Here is a tiny trained network, its code and every weight. The questions are about switching its units off for an input and a class, where a switched-off unit gives its printed mean instead of its output.

import numpy as np


def w(rows, s, z=0):
    codes = np.array(rows[::2]) - 128.0
    scale = np.full(codes.shape[1], s)
    scale[-1] = z or s
    return codes * scale


def f(y):
    return np.maximum(y, 0)


def log_softmax(a):
    a = a - a.max(-1, keepdims=True)
    return a - np.log(np.exp(a).sum(-1, keepdims=True))


def net(x, mask):
    res = np.array(x, float).reshape(1, 3) / 4 @ E
    y = f(res @ A[0][:, :-1].T + A[0][:, -1])
    res = res + np.where(mask, y, B[0][:, -1]) @ B[0][:, :-1]
    return log_softmax(res[-1] @ U[:, :-1].T + U[:, -1])


A, B = {}, {}
E = w([
[12,196,107,171,178],'x0',
[201,112,130,253,173],'x1',
[40,35,133,148,127],'x2',
],0.013)
A[0] = w([
[92,163,54,185,119,72],'n1',
[168,61,134,117,72,99],'n2',
[172,92,122,103,84,107],'n3',
[96,26,132,208,101,75],'n4',
[190,117,135,249,192,123],'n5',
[183,70,134,114,149,77],'n6',
[99,77,61,8,84,49],'n7',
[148,101,135,221,195,40],'n8',
[75,119,149,96,70,65],'n9',
[80,159,163,59,72,95],'n10',
[87,179,92,63,61,119],'n11',
[187,124,97,75,106,116],'n12',
[96,147,27,134,151,57],'n13',
[25,166,129,178,154,117],'n14',
[154,83,147,87,135,95],'n15',
[198,255,81,135,111,144],'n16',
[119,139,129,59,166,43],'n17',
[76,193,167,75,128,92],'n18',
[184,254,82,113,103,192],'n19',
[101,153,92,165,140,77],'n20',
[43,198,94,172,222,71],'n21',
[156,185,117,95,103,78],'n22',
[71,42,54,161,115,201],'n23',
[147,100,216,135,56,72],'n24',
[114,147,177,97,127,254],'n25',
[93,208,38,153,134,125],'n26',
[172,171,83,132,174,165],'n27',
[208,23,131,149,95,58],'n28',
[91,75,98,138,85,233],'n29',
[209,93,176,131,66,66],'n30',
],0.012,0.0071)
B[0] = w([
[83,200,44,54,167,176],'n1',
[30,157,97,121,217,191],'n2',
[75,211,85,166,254,183],'n3',
[56,66,173,228,86,201],'n4',
[220,214,158,180,51,255],'n5',
[76,150,63,148,134,177],'n6',
[122,176,149,160,109,211],'n7',
[165,239,129,148,45,204],'n8',
[136,168,154,179,66,175],'n9',
[152,196,184,180,108,203],'n10',
[223,196,143,177,99,210],'n11',
[61,102,122,101,161,189],'n12',
[45,147,99,80,165,163],'n13',
[71,104,90,124,170,239],'n14',
[76,147,96,154,189,164],'n15',
[24,39,190,187,123,233],'n16',
[125,188,130,144,21,154],'n17',
[155,164,124,155,126,194],'n18',
[51,16,184,173,158,238],'n19',
[110,183,115,104,160,163],'n20',
[88,165,106,106,193,245],'n21',
[86,109,196,150,107,168],'n22',
[127,24,214,180,107,223],'n23',
[63,170,74,83,208,167],'n24',
[216,114,119,179,129,194],'n25',
[77,107,86,105,193,205],'n26',
[116,62,195,226,134,188],'n27',
[44,170,110,129,154,220],'n28',
[140,43,155,176,152,202],'n29',
[107,184,111,111,190,208],'n30',
],0.0072,0.015)
U = w([
[81,186,46,101,195,113],'0',
[97,71,176,145,116,94],'1',
[156,246,133,145,68,111],'2',
[147,94,128,133,148,250],'3',
[142,123,87,88,114,105],'4',
[171,149,77,81,80,108],'5',
],0.012,0.015)

Each question gives the input, the list of numbers given to net, and the class t.
The units are the neurons (one row each of A and B). Each row of codes is followed by its name. A weight is (code - 128) times the scale printed after its matrix; where a second scale follows, it is the last column's (A, B and U).
mask holds one flag per neuron, in row order. A switched-off neuron (its flag False) gives its mean, the last column of its row in B, instead of its output. The means were averaged over made-up inputs and are rounded, as every weight is.
A unit's drop is (log p(t) with every unit on - log p(t) with that unit switched off) / (log p(t) with every unit on - log p(t) with every unit switched off).
The circuit of an input: a set's keep is (log p(t) with only the set's units on - log p(t) with every unit switched off) / (log p(t) with every unit on - log p(t) with every unit switched off). Starting from the 12 units with the biggest drops (on a tie, the unit counted first), units are removed one at a time, each time the one whose removal leaves the highest keep (on an exact tie, the one counted first), for as long as the keep stays at least 0.8.
units of the circuit, in order: the units of the circuit, biggest drop first
top k neurons: the k neurons with the biggest drops, biggest first
drop of u: that unit's drop, to one decimal
input [-4,-4,-2], class 0: units of the circuit, in order -> [n23]
input [6,1,-7], class 1: top 3 neurons -> [n16 n19 n27]
input [6,7,-2], class 2: top 2 neurons -> [n5 n8]
input [1,0,3], class 3: top 4 neurons -> [n16 n19 n27 n22]
input [6,-7,-5], class 2: top 2 neurons -> [n11 n10]
input [3,3,-2], class 3: top 4 neurons -> [n28 n3 n2 n30]
input [-5,-2,-6], class 1: top 2 neurons -> [n19 n16]
input [-3,-5,-7], class 1: top 2 neurons -> [n19 n16]
input [1,0,1], class 3: top 3 neurons -> [n16 n19 n4]
input [-5,6,-6], class 1: top 2 neurons -> [n16 n19]
input [-7,7,-8], class 1: top 4 neurons -> [n16 n19 n27 n21]
input [1,-8,-7], class 2: top 2 neurons -> [n11 n10]
input [-6,7,5], class 2: drop of n8 -> 0.4
input [2,-6,-4], class 2: units of the circuit, in order -> [n11]
input [-6,-4,6], class 0: drop of n28 -> 0.1
input [-2,1,2], class 3: drop of n19 -> 0.5
